Below are the code and all the weights of a small trained network. Each question names an input and a class and asks about switching units off, where a switched-off unit gives its printed mean instead of its output.

import numpy as np


def w(rows, s, z=0):
    codes = np.array(rows[::2]) - 128.0
    scale = np.full(codes.shape[1], s)
    scale[-1] = z or s
    return codes * scale


def f(y):
    return y / 2 * (1 + np.tanh(0.7978845608 * (y + 0.044715 * y**3)))


def log_softmax(a):
    a = a - a.max(-1, keepdims=True)
    return a - np.log(np.exp(a).sum(-1, keepdims=True))


def net(x, mask):
    res = np.array(x, float).reshape(1, 7) / 4 @ E
    y = f(res @ A[0][:, :-1].T + A[0][:, -1])
    res = res + np.where(mask, y, B[0][:, -1]) @ B[0][:, :-1]
    return log_softmax(res[-1] @ U[:, :-1].T + U[:, -1])


A, B = {}, {}
E = w([
[129,172,79,148,137,221,92,127,173,130],'x0',
[167,153,118,101,111,49,217,3,139,117],'x1',
[160,95,206,211,87,91,107,13,74,122],'x2',
[42,197,143,107,143,156,101,127,93,139],'x3',
[103,47,63,194,108,147,168,124,129,130],'x4',
[39,138,207,157,142,102,225,144,189,119],'x5',
[200,214,80,126,137,135,171,173,168,130],'x6',
],0.0072)
A[0] = w([
[124,114,119,133,127,111,172,133,144,126,73],'N1',
[148,189,83,121,133,163,132,79,161,121,106],'N2',
[36,169,190,173,127,131,128,12,94,129,150],'N3',
[137,130,121,83,135,140,142,92,166,122,61],'N4',
[56,137,45,159,126,205,124,193,128,135,129],'N5',
[157,99,141,117,120,146,104,104,160,134,115],'N6',
[115,153,142,116,130,154,68,135,112,130,119],'N7',
[118,123,126,133,135,137,126,134,133,142,94],'N8',
[97,163,132,180,119,120,146,80,97,132,88],'N9',
[88,119,67,135,134,174,115,148,141,126,104],'N10',
[82,123,121,129,129,138,122,126,101,131,30],'N11',
[164,192,119,115,131,140,101,155,104,138,88],'N12',
[137,141,112,113,111,143,142,136,115,130,70],'N13',
[134,109,159,113,127,125,89,152,126,127,58],'N14',
[164,250,72,100,131,159,94,137,104,128,133],'N15',
[196,78,63,195,115,131,107,2,79,132,120],'N16',
[145,109,85,158,117,128,126,88,96,140,147],'N17',
[157,207,81,107,128,156,140,68,169,127,115],'N18',
[175,115,100,133,131,123,136,159,128,132,9],'N19',
[110,131,170,137,128,118,135,95,110,122,70],'N20',
[113,139,107,165,134,148,135,130,128,109,89],'N21',
[154,127,147,117,130,118,128,138,171,140,31],'N22',
[155,154,104,212,125,125,185,191,120,133,112],'N23',
[157,113,107,154,131,134,134,90,99,123,119],'N24',
[159,107,85,161,116,128,115,59,100,122,133],'N25',
[105,87,138,146,127,111,162,131,116,126,41],'N26',
[110,110,100,165,126,169,117,164,138,120,53],'N27',
[88,194,152,111,129,162,2,150,33,134,126],'N28',
[25,169,70,49,131,76,214,123,108,132,106],'N29',
[139,102,91,136,131,142,126,93,128,115,170],'N30',
[115,118,133,125,136,128,125,165,120,135,100],'N31',
[136,96,152,121,134,98,122,133,121,111,124],'N32',
[85,138,119,116,129,120,170,145,127,124,68],'N33',
[82,96,85,134,127,162,108,154,121,128,2],'N34',
[159,118,149,100,132,143,97,108,126,112,79],'N35',
[155,127,131,174,123,122,151,157,136,129,95],'N36',
[145,102,135,133,126,128,110,120,133,131,113],'N37',
],0.016,0.0053)
B[0] = w([
[146,163,132,156,132,158,153,116,84,125,148],'N1',
[142,134,198,131,120,120,154,110,159,181,175],'N2',
[24,120,166,159,124,94,155,177,153,116,249],'N3',
[115,94,159,117,124,135,101,107,149,147,142],'N4',
[76,83,52,160,133,130,116,104,166,153,241],'N5',
[119,134,135,118,126,119,128,123,106,133,143],'N6',
[163,128,117,125,123,120,126,87,107,121,164],'N7',
[137,124,116,147,126,123,139,130,128,119,129],'N8',
[96,103,125,129,127,140,143,168,123,120,169],'N9',
[138,109,104,182,120,137,137,107,155,147,186],'N10',
[105,118,156,108,129,110,105,142,163,115,135],'N11',
[115,149,87,89,129,129,105,164,163,114,167],'N12',
[116,139,130,130,130,136,124,125,150,116,130],'N13',
[115,115,141,101,133,118,112,124,105,117,138],'N14',
[129,212,70,127,130,130,126,194,201,111,218],'N15',
[125,148,95,113,131,135,109,118,4,186,253],'N16',
[128,129,131,110,133,132,142,112,93,164,176],'N17',
[128,148,224,150,125,152,153,94,166,160,191],'N18',
[74,130,159,142,129,96,111,132,163,109,148],'N19',
[97,107,132,142,125,129,137,125,141,146,162],'N20',
[140,133,115,158,140,133,146,144,131,145,139],'N21',
[140,107,154,104,129,128,103,129,128,142,129],'N22',
[131,162,128,122,119,137,152,194,115,114,178],'N23',
[120,141,121,126,145,142,123,132,83,141,164],'N24',
[140,133,105,127,110,135,137,116,69,155,193],'N25',
[114,158,112,112,129,111,122,171,126,99,148],'N26',
[107,80,105,127,128,120,123,120,135,165,169],'N27',
[158,122,129,138,130,122,127,21,62,111,222],'N28',
[152,197,115,92,129,114,85,79,72,119,221],'N29',
[138,127,135,132,134,126,135,116,97,165,164],'N30',
[131,105,115,133,124,110,122,143,112,102,144],'N31',
[138,155,142,136,123,153,151,131,103,148,149],'N32',
[133,167,103,136,125,117,142,108,107,104,155],'N33',
[130,79,141,138,136,135,117,123,143,104,165],'N34',
[111,160,124,127,131,112,115,122,125,145,141],'N35',
[139,140,136,112,131,136,158,157,116,127,144],'N36',
[129,137,134,110,125,122,148,120,124,133,139],'N37',
],0.034,0.015)
U = w([
[161,120,133,83,122,115,121,112,32,140,203],'0',
[74,128,129,148,108,116,165,203,132,155,225],'1',
[129,1,73,163,142,140,105,131,140,132,65],'2',
[177,91,206,102,111,151,187,229,150,97,49],'3',
[141,117,56,130,138,107,88,122,128,90,135],'4',
[170,139,138,86,122,140,123,215,196,108,1],'5',
[166,154,108,129,127,150,114,97,159,164,145],'6',
[111,91,187,138,117,90,133,86,95,114,80],'7',
],0.0078,0.0055)

Each question gives the input, the list of numbers given to net, and the class t.
The units are the neurons (one row each of A and B). Each row of codes is followed by its name. A weight is (code - 128) times the scale printed after its matrix; where a second scale follows, it is the last column's (A, B and U).
mask holds one flag per neuron, in row order. A switched-off neuron (its flag False) gives its mean, the last column of its row in B, instead of its output. The means were averaged over made-up inputs and are rounded, as every weight is.
A unit's drop is (log p(t) with every unit on - log p(t) with that unit switched off) / (log p(t) with every unit on - log p(t) with every unit switched off).
The circuit of an input: a set's keep is (log p(t) with only the set's units on - log p(t) with every unit switched off) / (log p(t) with every unit on - log p(t) with every unit switched off). Starting from the 12 units with the biggest drops (on a tie, the unit counted first), units are removed one at a time, each time the one whose removal leaves the highest keep (on an exact tie, the one counted first), for as long as the keep stays at least 0.8.
circuit, biggest first: the units of the circuit, biggest drop first
k most important neurons: the k neurons with the biggest drops, biggest first
drop of u: that unit's drop, to one decimal
input [3,3,0,4,-8,-6,7], class 5: circuit, biggest first => N15
input [3,5,-3,-1,8,4,-7], class 0: 2 most important neurons => N29, N15
input [6,4,4,5,5,-1,0], class 1: 2 most important neurons => N3, N28
input [1,3,-3,6,-3,-1,-4], class 7: circuit, biggest first => N16, N28
input [8,1,-5,-2,8,7,5], class 6: 3 most important neurons => N3, N29, N18
input [2,-8,4,5,-8,5,1], class 7: 4 most important neurons => N28, N16, N3, N29
input [1,3,-1,7,-7,3,-7], class 7: circuit, biggest first => N3, N28
input [1,-2,-5,5,2,2,6], class 6: 2 most important neurons => N3, N18
input [7,4,8,-3,-5,0,6], class 1: 4 most important neurons => N28, N29, N15, N18
input [8,-7,-3,3,-7,0,-5], class 2: 2 most important neurons => N5, N29
input [4,-8,8,4,7,-3,4], class 2: 4 most important neurons => N5, N29, N27, N10
input [-3,4,-7,7,8,8,2], class 4: 3 most important neurons => N5, N16, N29
input [1,5,-6,-4,8,6,0], class 0: 4 most important neurons => N29, N15, N1, N3
input [-2,5,-7,-6,7,8,5], class 0: circuit, biggest first => N29
input [4,7,1,5,-7,-4,5], class 6: 2 most important neurons => N18, N28
input [8,-7,3,-6,-8,-8,6], class 6: drop of N15 => 0.1
input [-8,0,4,8,2,3,-3], class 1: drop of N26 => 0.0
input [6,7,-7,-4,-6,-3,-5], class 5: drop of N16 => 0.3
